Each row, then the grade of its hidden value:
(in the rows, 128 means zero)
[130 114 102 143 137 124 126  55 106 146 132 127 123 149 107 106 151  81
 133 137 111 140 172]
[13]
[111 140 138 128 127 125 117 207 134 145 127 118 129 122 153 131 123 136
 124 112 154 116 113]
[13]
[116 136 106 153 134 159 148 155 120 134 149 118 133 151 117 110 158 100
 120 128 115 121 160]
[13]
[106 148 135 152 130 133 119 253 136 159 136 128 127 123 142 112 118 121
 115 112 171  90 108]
[13]
[107 137 132 141 128 121 113 171 120 160 128 117 128 128 149 122 132 113
 123 110 164 120 111]
[13]
[101 149 116 151 137 138 137 178 121 140 150  86 137 137 133 111 147 102
 111 112 134 116 147]
[13]
[109 147 140 143 128 124 118 251 137 150 132 125 126 118 147 121 111 129
 117 104 177  98 114]
[18]
[134 126 129 130 125 145 136 127 132 136 123 159 121 136 126 128 127 137
 133 135 126 126 143]
[18]
[105 143 122 145 134 129 120 208 126 139 151  96 130 133 133 117 133 109
 115 104 153 116 154]
[13]
[114 140 140 135 127 126 115 199 133 150 125 132 127 120 145 124 117 131
 122 119 161 105  98]
[13]
[142 124 132 125 130 140 128 202 150 111 126 158 119 128 114 125 110 141
 130 140 120 111 153]
[18]
[130 130 121 149 133 148 131 190 134 132 137 158 119 139 109 110 125 115
 125 139 129 106 156]
[18]
[100 146 123 172 134 137 115 215 118 175 144 124 126 137 134  98 138  97
 116 115 171  91 116]
[13]
[107 141 139 134 127 125 118 167 128 153 124 122 130 122 155 125 128 127
 120 116 162 117  99]
[13]
[106 141 124 138 133 126 122 188 126 133 145  93 132 130 135 122 132 112
 116 108 149 122 150]
[13]
[128 129 118 140 132 147 136 158 130 131 134 143 123 142 116 116 135 113
 125 130 124 122 169]
[13]
[130 128 127 147 128 146 127 161 126 147 130 162 121 136 129 114 131 118
 129 131 152 109 123]
[18]
[120 138 116 159 137 148 130 247 135 142 142 140 121 139 113 103 126 107
 119 130 134  94 164]
[18]
[129 126 115 146 135 138 125 208 135 132 138 129 121 141 112 111 123 113
 125 124 123 108 175]
[18]
[ 99 157 130 166 132 159 126 255 142 159 153 127 127 136 139 107 128 122
 109 106 176  76 123]
[18]
[129 125 123 157 128 153 135 167 124 158 126 167 120 143 136 104 140 103
 130 131 147 107 113]
[18]

Next part:
[146  89  64 175  87 160 146 157 131 119 158 214  92 143 150 103 126 167
 124 177 116 108 181 172 132 105  90 132 140]
(47)
[153  80  78 199 136 138 153 131 149 152 113 202 130 115 162  92 135 176
 114 133 119  86 161 116 163 128 107  95 129]
(56)
[106  98  93 175  81 150 123 130 141 140 156 106  86 141 103 120 109 106
  99 157  95 151 139 187 124 107  46 157 125]
(47)
[ 96 109 126 137 119 130 126 122 150 140 149 113 116 131 115  78 123 193
  62 158 107 103 132  86 170 139 157 107 107]
(47)
[133  84 120 194 135 133 148 134 149 162 113 152 127 113 155  89 121 177
  89 143 116  84 152  99 174 136 113  91 122]
(56)
[143  84  85 143 119 113 112 161 115 140 154 149 123 115 130 128 116 158
 182 107 110 177 143 137 119 143  61 147 135]
(56)
[111 101 107 151  70 154 136 133 142  93 110 144  88 158 164 161 133 189
  56 168 141 128 136 146  94 119  92 125 143]
(47)
[159 129  59 174 101 102 104 138 139 140 116 147 113 119 198 139 130 166
 255 125  96 118 121 155 140 129  87 127 120]
(47)
[153  36  75 125 151 138 131 145 155 121 158 139 121 134 105 132 145 190
 122 114 110 124 128 131  93 148  54 116 134]
(56)
[123  95 117 178 133 126 129 134 130 173 137 115 132 113 129  77 115 183
  89 142 101 110 140  93 176 145 115 109 114]
(47)
[ 98 170  95 151  97 129 124 111 145 124 145 132 105 131 150 102 115 102
 158 140 100  90 128 181 168 106 127 135 105]
(47)
[ 95  71 144 157 100 169 153 131 144 122 123 129  99 145 108 116 125 175
   1 160 131 132 145 114 115 119  80 115 136]
(56)
[139  63  86 147 130 125 114 164 134 148 182 123 105 110 131 102 102 160
 115 134 104  95 160 129 149 154 100 127 129]
(47)
[155  87  73 157 145 124 134 133 148 117 109 188 148 128 189 125 155 240
 158 129 127  76 131 116 133 133 128  98 127]
(56)
[ 99 125  57 145  98 133 139 122 159 112  90 197 126 156 122 125 147 176
 153 132 111 179 135 122  96 127  43 119 122]
(56)
[113  97 101 162 104 133 106 146 151 127 176 106  86 119 160 117  87 150
  77 161 104  60 145 176 156 148 137 119 122]
(47)
[119 125  89 130 118 131 153 104 170 112  87 178 116 133 129 126 139  88
 153 107 113 123 110 145 126 121  64  94 122]
(56)
[ 78 134 120 143  82 125 111 105 151 131  87 105 127 148 143 146 133 237
  99 139 115 193 100 105 110 130  82 126 115]
(56)
[ 85 152 108 159  76 127 125 110 158 115  64 131 121 147 176 152 129 201
  99 148 126 170 101 110 121 137  97 112 117]
(56)
[130  95  87 172  96 158 147 147 123 129 161 220  90 140 123  92 122 126
 111 160 116 124 173 159 137 100  82 143 136]
(47)
[ 99  67 115 160  90 166 151 138 154 134 135 127  95 148  83 105 129 160
  14 165 118 123 139 119 118 119  58 111 130]
(56)
